In the rows, zero is written as 128.
Each row of numbers stands for one thing and depends on some of the facts below. Use the named rows to name the rest.

Facts:
(10) ρ (134); (1004) ρ (911); (1009) ρ (911)
(1012) ρ (911); (1018) ρ (1342); (1028) ρ (636)
(1056) ρ (1373); (1075) ρ (1339); (1076) ρ (238)
(109) ρ (1254); (1096) ρ (1339); (1109) ρ (564)
(111) ρ (1254); (112) ρ (1105); (1122) ρ (564)
(1124) ρ (1373); (1137) ρ (1105); (1140) ρ (138)
(1155) ρ (1254); (1156) ρ (1070); (1161) ρ (856)
(1165) ρ (845); (1180) ρ (1070); (1184) ρ (1254)
(1197) ρ (134); (1210) ρ (1279); (1216) ρ (1070)
(1243) ρ (138); (1251) ρ (856); (1254) ρ (1070)
(1263) ρ (805); (1271) ρ (245); (1273) ρ (245)
(1279) ρ (1105); (1283) ρ (1216); (1288) ρ (845)
(1295) ρ (1279); (1308) ρ (238); (1327) ρ (1254)
(1328) ρ (238); (1335) ρ (911); (1337) ρ (805)
(134) ρ (911); (1350) ρ (636); (1366) ρ (1254)
(1373) ρ (911); (138) ρ (1339); (1391) ρ (1216)
(1426) ρ (1070); (1444) ρ (138); (1447) ρ (1254)
(1459) ρ (1279); (156) ρ (856); (177) ρ (564)
(179) ρ (856); (180) ρ (1254); (188) ρ (245)
(208) ρ (1279); (209) ρ (805); (211) ρ (238)
(222) ρ (1373); (225) ρ (134); (226) ρ (245)
(227) ρ (805); (228) ρ (805); (231) ρ (845)
(238) ρ (636); (245) ρ (911); (265) ρ (238)
(306) ρ (1216); (311) ρ (134); (329) ρ (1342)
(349) ρ (856); (369) ρ (1254); (370) ρ (845)
(380) ρ (1254); (390) ρ (245); (411) ρ (1339)
(412) ρ (1342); (417) ρ (138); (422) ρ (138)
(426) ρ (1342); (430) ρ (856); (453) ρ (1373)
(454) ρ (1216); (465) ρ (856); (481) ρ (1216)
(497) ρ (138); (526) ρ (238); (543) ρ (911)
(545) ρ (1342); (554) ρ (238); (560) ρ (245)
(564) ρ (1339); (569) ρ (1254); (582) ρ (1279)
(584) ρ (856); (593) ρ (1342); (597) ρ (1342)
(601) ρ (245); (609) ρ (238); (629) ρ (845)
(663) ρ (1339); (683) ρ (845); (704) ρ (856)
(710) ρ (1339); (713) ρ (238); (729) ρ (856)
(744) ρ (1216); (751) ρ (238); (763) ρ (245)
(767) ρ (1339); (773) ρ (238); (790) ρ (1373)
(791) ρ (805); (8) ρ (856); (80) ρ (245)
(805) ρ (1350); (817) ρ (1216); (832) ρ (1070)
(840) ρ (1279); (845) ρ (1339); (849) ρ (636)
(856) ρ (1070); (870) ρ (911); (89) ρ (1342)
(935) ρ (845); (936) ρ (1070); (953) ρ (1350)
(98) ρ (845); (996) ρ (134); (10) Σ (311)
(10) Σ (996); (10) Σ (1197); (1004) Σ (1335)
(1012) Σ (1009); (1018) Σ (426); (1056) Σ (222)
(1075) Σ (663); (1076) Σ (773); (1122) Σ (1109)
(1140) Σ (497); (1155) Σ (111); (1155) Σ (1366)
(1156) Σ (1180); (1161) Σ (465); (1161) Σ (704)
(1184) Σ (369); (1210) Σ (582); (1273) Σ (390)
(1273) Σ (601); (1283) Σ (454); (1295) Σ (208)
(1308) Σ (526); (1366) Σ (380); (1391) Σ (817)
(1391) Σ (306); (1447) Σ (569); (1459) Σ (1295)
(226) Σ (80); (226) Σ (763); (227) Σ (1263)
(228) Σ (1337); (231) Σ (935); (231) Σ (370)
(265) Σ (211); (306) Σ (1391); (369) Σ (1155)
(370) Σ (935); (370) Σ (1165); (380) Σ (569)
(390) Σ (188); (411) Σ (710); (411) Σ (1096)
(412) Σ (545); (417) Σ (1140); (430) Σ (349)
(453) Σ (790); (465) Σ (8); (465) Σ (584)
(497) Σ (1243); (554) Σ (773); (554) Σ (526)
(560) Σ (601); (569) Σ (1447); (569) Σ (180)
(584) Σ (156); (609) Σ (751); (609) Σ (1308)
(683) Σ (98); (704) Σ (1251); (713) Σ (1308)
(751) Σ (554); (767) Σ (1096); (773) Σ (554)
(790) Σ (453); (89) Σ (329); (89) Σ (412)
(98) Σ (683); (10) δ a; (1004) δ b
(1009) δ b; (1012) δ a; (1018) δ e
(1028) δ b; (1056) δ a; (1070) δ b
(1075) δ c; (1076) δ d; (109) δ d
(1096) δ d; (1105) δ c; (1109) δ d
(111) δ e; (112) δ a; (1122) δ a
(1124) δ e; (1137) δ c; (1140) δ c
(1155) δ d; (1156) δ b; (1161) δ a
(1165) δ c; (1180) δ e; (1184) δ a
(1197) δ a; (1210) δ c; (1216) δ d
(1243) δ a; (1251) δ e; (1254) δ a
(1263) δ c; (1271) δ d; (1273) δ e
(1279) δ a; (1283) δ c; (1288) δ c
(1295) δ b; (1308) δ c; (1327) δ d
(1328) δ a; (1335) δ e; (1337) δ a
(1339) δ d; (134) δ d; (1342) δ a
(1350) δ a; (1366) δ d; (1373) δ a
(138) δ b; (1391) δ c; (1426) δ a
(1444) δ b; (1447) δ a; (1459) δ c
(156) δ c; (177) δ a; (179) δ e
(180) δ c; (188) δ a; (208) δ c
(209) δ b; (211) δ d; (222) δ b
(225) δ b; (226) δ b; (227) δ b
(228) δ a; (231) δ d; (238) δ c
(245) δ e; (265) δ a; (306) δ a
(311) δ c; (329) δ b; (349) δ a
(369) δ c; (370) δ b; (380) δ d
(390) δ d; (411) δ b; (412) δ e
(417) δ a; (422) δ d; (426) δ b
(430) δ b; (453) δ a; (454) δ c
(465) δ e; (481) δ b; (497) δ c
(526) δ a; (543) δ c; (545) δ c
(554) δ c; (560) δ a; (564) δ b
(569) δ c; (582) δ b; (584) δ a
(593) δ b; (597) δ b; (601) δ a
(609) δ b; (629) δ a; (636) δ b
(663) δ c; (683) δ d; (704) δ d
(710) δ a; (713) δ b; (729) δ a
(744) δ c; (751) δ b; (763) δ e
(767) δ a; (773) δ a; (790) δ a
(791) δ b; (8) δ c; (80) δ a
(805) δ c; (817) δ b; (832) δ b
(840) δ b; (845) δ e; (849) δ c
(856) δ c; (870) δ e; (89) δ b
(911) δ a; (935) δ c; (936) δ c
(953) δ b; (98) δ a; (996) δ c

Known rows:
(1009): [141 139 123 140 125 132 170 119 129 131 128 121 126 129 133 148 132 129
 103 133 133 124 129 135 126 127 138 131 105 128 109 114 127 131 123 121
 136 127]
(453): [155  89 134  92 122 145 141 141 134 101  85 104 120 114 138 117 135 142
 169 132 122 115 145 115 120 142 127 140 122 139  89 119 124 134 108  81
 119 122]
(996): [126 131 123 140 132 119 174 126 121 141 134 119 135 124 136 129 124 127
 136 131 136 124 133 141 129 115 126 121 127 129 132 135 127 128 126 136
 128 140]
(1288): [126 130 123 138 132 119 172 125 122 140 134 121 136 124 136 130 124 126
 138 130 137 124 131 141 128 118 126 121 126 129 129 134 127 128 125 134
 129 138]
(1012): [135 134 114 130 109 135 129 129 120 115 117 124 115 124 138 126 138 132
 138 129 124 121 130 120 125 125 123 134 124 132 123 124 127 137 135 103
 125 137]
(609): [169 153 106 149 137 146 163 130 126 123 106 120 120 112 138 148 144 133
 131 133 142 112 142 124 123 139 119 132 120 136 104  93 123 145 135 134
 132 131]
(426): [141 135 128 135 129 132 155 119 133 128 129 126 130 130 133 147 130 127
 104 132 133 126 125 135 126 131 138 131 107 127 109 113 129 129 121 125
 136 123]
(1391): [114 138 135 127 129 120  27 134 138 121 138 126 159 134 159 123 129 114
 155 128 135 125 104 130 137 120 119 114 135 132 139 107 131 134 136 178
 119 135]
(1426): [136 116 132 105 132 128  91 121 135 116 134 152 131 133 136 124 119 130
 119 124 126 140 115 131 129 136 131 135 130 118 133 134 137 115 117 123
 136 108]
(1459): [126 131 125 143 127 127 127 133 127 127 120 117 135 124 141 126 133 119
 162 132 138 116 123 128 128 125 118 119 128 135 121 122 126 141 132 135
 119 143]
(773): [193 150  91 131 131 141 197 131  95 105  92 154 109 102 106 128 143 138
 187 125 141 133 150 135 114 144 100 140 138 130 111 107 125 143 143 144
 138 131]
(1075): [127 132 123 145 127 126 139 132 124 130 121 115 132 122 137 126 133 121
 159 132 137 116 125 129 128 122 118 119 128 135 122 124 125 141 133 135
 119 145]
(227): [112 130 139 146  81 127 146 120 125 110 120 114 125 144 116 139 142 106
 140 137 122 124 103 129 121 123 143 129  79 138  83 112 125 149 131 101
 120 147]
(790): [155  89 134  92 122 145 141 141 134 101  85 104 120 114 138 118 135 142
 168 132 122 115 145 115 120 142 127 140 121 138  90 119 123 134 108  79
 119 123]
(1216): [105 105 160 109 155 119  57 139 147 140 141 138 134 143  97 105 113 140
 102 123 115 150 122 123 137 127 134 125 159 122 156 147 133 107 128 180
 129 106]
(370): [140 142 124 144 117 139 127 127 133 118 116 114 127 128 141 146 143 123
 125 136 132 114 122 123 126 131 129 129 106 136 100 100 125 145 132 121
 125 135]
(138): [135 129 139 138 145 130 139 122 137 137 138 120 121 136 107 138 127 141
  90 137 125 126 124 129 131 120 142 128 121 126 123 116 132 126 130 162
 134 128]
(422): [110 128 127 127 121 120 151 136 123 141 128 122 129 128 124 119 129 134
 113 121 121 139 144 131 128 120 128 130 135 130 139 144 120 120 130 120
 129 124]
(953): [128 135 130 141 107 126 178 116 125 126 130 119 127 136 124 146 133 122
 109 134 128 127 120 138 124 121 143 131  92 130 100 118 126 134 124 112
 132 134]
(112): [136 129 117 120 117 128 148 121 121 123 130 135 122 127 138 129 127 135
 117 126 125 131 130 132 126 124 130 136 124 123 131 134 130 122 124 105
 135 125]

Name these rows:
No name comes twice in this set of rows, the named rows included.
[109 132 126 133 112 127 113 144 125 129 116 113 127 127 131 117 139 128
 137 123 120 129 138 119 128 123 119 128 135 138 131 132 118 134 139 120
 119 133] | (231)
[141 139 126 142 120 139 122 126 135 117 115 118 128 128 140 144 141 121
 129 135 133 116 120 123 125 135 129 130 106 135  99 101 126 143 130 121
 126 131] | (1295)
[136 114 157 120 160 131  74 121 154 128 141 140 132 143 107 133 116 134
  93 135 127 136 105 128 135 136 143 127 128 120 125 115 140 117 119 181
 135 108] | (1070)
[123 138 127 111 112 129  14 130 135 104 133 137 141 136 158 122 134 125
 136 124 123 130 106 121 133 125 123 129 130 128 138 108 133 131 136 146
 125 125] | (306)
[148 143 107 137 135 133 162 146 112 131 101 128 120 109 117 119 140 137
 153 120 132 131 159 125 123 135 106 131 150 137 130 123 116 136 144 141
 128 127] | (1076)
[118  98 102 138 128 148   8 105 139 132  88 222 103 124 107 117  94 106
 154 122 141 129 109  86 133 146 131 135 135 124 138 121 129 127 120  90
 120 102] | (1447)
[145 142 119 142 128 133 179 119 128 133 127 120 125 125 135 149 133 132
 101 133 134 122 134 135 126 126 136 132 107 129 111 112 126 131 125 120
 137 128] | (1028)
[103 105 126 126 135 136  36 133 142 131  99 167 133 135 118 115 115 115
 153 121 127 143 114 100 137 129 120 129 148 127 140 128 122 125 128 129
 118 110] | (1366)
[127 130 125 142 127 127 132 132 126 128 122 119 134 123 139 127 131 119
 161 132 139 118 123 129 128 125 119 120 128 135 121 123 126 140 132 133
 120 141] | (1210)
[119 115 166 120 156 113  65 131 147 137 159 128 138 135 113 109 113 132
 113 130 132 129 116 142 133 140 136 114 144 126 144 141 142 116 125 192
 128 118] | (856)
[110 125 156 115 118 122  35 146 143 119 134 123 135 131 132 104 134 121
 125 119 123 131 130 127 127 157 125 124 136 138 128 137 128 127 132 137
 121 110] | (704)
[142 133 152 126 125 134  56 127 150 108 133 129 132 131 137 132 135 116
 115 131 137 119 115 132 123 166 136 126 107 135  98 108 135 136 123 136
 128 109] | (430)
[130 100 137 105 159 133  76 121 141 125 129 157 127 143 108 121 110 142
 118 130 118 148 103 116 139 114 132 133 151 109 151 132 140 109 121 162
 133 113] | (1254)
[153 144  99 133 128 142 140 132 120 123 113 123 111 111 151 130 140 143
 129 128 131 114 146 118 126 128 115 135 137 131 132 118 125 135 136 108
 129 132] | (265)

Now the same things, written a new way:
Some things and their rows:
(370): [ 93 136 145 121 145 155 117 133 127 115 142 172 162 110 138 164 152 151
 108 116 118 153 118 127  88 177]
(601): [171 146 125  89 133 130 164 132 119 114 136 105 123 136 127 127 124 112
 101 145 175 103 119 114 153 163]
(636): [ 75 110 165  85 189 106 136  86  95  93  88 154 182 178 109 154 141  89
  89 103 137 157 173 150  85 149]
(1271): [184 153 134 108 150 109 173 147 102  96 129  88 121 135 123 115 131 138
 100 139 152  77 114 110 160 134]
(1155): [179 142 109 179 116 148  79 102 114 101 148 106  86 111 151  85 137 194
 194  58  59  68 168 115 167  88]
(805): [ 86 107 183 103 112  93 169 128 100 178  89 112 123 119  52 106 101  89
  91 144 109 156 178 160  72 177]
(98): [ 97 200  95 157 150 130 128  99 100 178 142  91 113 157 114 189  99 188
 110 167 110  59 119  89 145 177]
(1327): [183 131  96 172 119 145  80 130 126  90 145  94  87 135 147  92 121 179
 195  58  84  62 169 150 169  68]
(1004): [ 94 140 153 114 149 150 120 133 116 113 140 171 166 112 133 169 154 130
 100 118 125 153 121 128  88 175]
(1243): [171 140 122  93 132 132 162 127 122 109 133 105 116 139 129 121 120 113
 108 142 171 102 125 116 154 154]
(231): [180 162 140 150 138 120 173 121  99 116 134  94 127 119 138 100 145 173
 112 138 104  85 111  87 160 168]
(593): [ 98 116 131 105 148 153 104 154 147  94 132 169 138 124 126 174 131 109
 116 111 152 150 135 154  92 132]
(996): [116 130 154  89 120  96 123 151 138 165 144 128 151 123 117 147 120 109
  99 153 173 152  99 156 103 144]
(1373): [112 116 154 104 161  99 167  84  94 114  84  81 143 179 112  94 121  90
  95 128 145 140 176 116 146 140]
(1075): [104 141 156 127 109 103 111 131 128 174 148 143 157 109 133 132 136 143
 109 151 143 154  94 136 103 168]
(1028): [106 135 146  76 171 135 130 147 120  91 137 170 172 136 122 179 144 106
  91 122 168 153 110 150  90 163]
(597): [ 97 117 133 104 151 153 104 152 146  93 132 170 136 123 130 174 131 109
 116 111 150 149 136 155  93 131]
(1140): [ 96 136 155 129 111 111 116 118 136 174 149 144 160 106 139 116 136 164
 111 148 128 154  92 132 102 177]
(751): [116 167 151 116 136 124  78  97  93  94 149 173 190 113 127 163 182 105
  83 145 128 156  69  96 132 135]
(177): [169 140 124  96 131 129 160 125 118 113 131 103 118 139 128 123 123 108
 106 142 172 103 128 114 155 150]

Which thing is each row?
No name comes twice in this set of rows, the named rows included.
[ 84 100 104 176  95 151  71 122 175 171 140 149  93 104 149 100 116 159
 192 126  82 148 131 150 126  71] | (1283)
[ 77 116 156  84 174  77 109  83 100 157 103  86 188 184 138 121 139  97
  90 141 171 156 114 149 114 101] | (238)
[184 166 110  87 182  87 170 111  98  83 135  82 170 170 147 125 152 148
  92 141 174  91  72  94 166 105] | (211)
[160 135  97 174 102 161  70  96 133 120 152 132  86 116 149  90 131 181
 195  60  78  83 170 124 168 104] | (1184)
[147 173 167 136  97  84  72  92  90 165 154 161 189 100  96 113 182  96
  82 168 130 155  68  96 153  88] | (554)
[142 102  73 172 101 162  89 121 173 104 120 114  87 128 147  99 104 124
 193 114 124  81 158 132 163  65] | (1426)
[ 77 101 163 125 133  86 113  90 117 166  94  98 152 163 116 105 115  93
 112 133 132 156 170 157  97  97] | (1105)
[134 199 104 167 170 109 164 110  91 176 136  82 115 156 112 185 102 193
 111 165  77  56 114  87 152 167] | (683)
[ 99 120 124 175  98 142  67 108 157 169 155 156  89 103 151  92 127 188
 195  63  70 146 153 158 149 102] | (369)
[113  91 105 177 133 133 141  85 126  93  79  77  88 174 146  83 108 117
 190  88  61  90 178 131 163  67] | (1216)
[182 165 144 145 141 116 174 118  97 118 136  95 133 120 135  99 148 174
 106 140 108  86 108  86 159 172] | (390)
[176 165 112  80 146  99 136  97  99  91 143 102 173 159 138 130 159 101
  86 153 178 117  72  94 165 110] | (526)

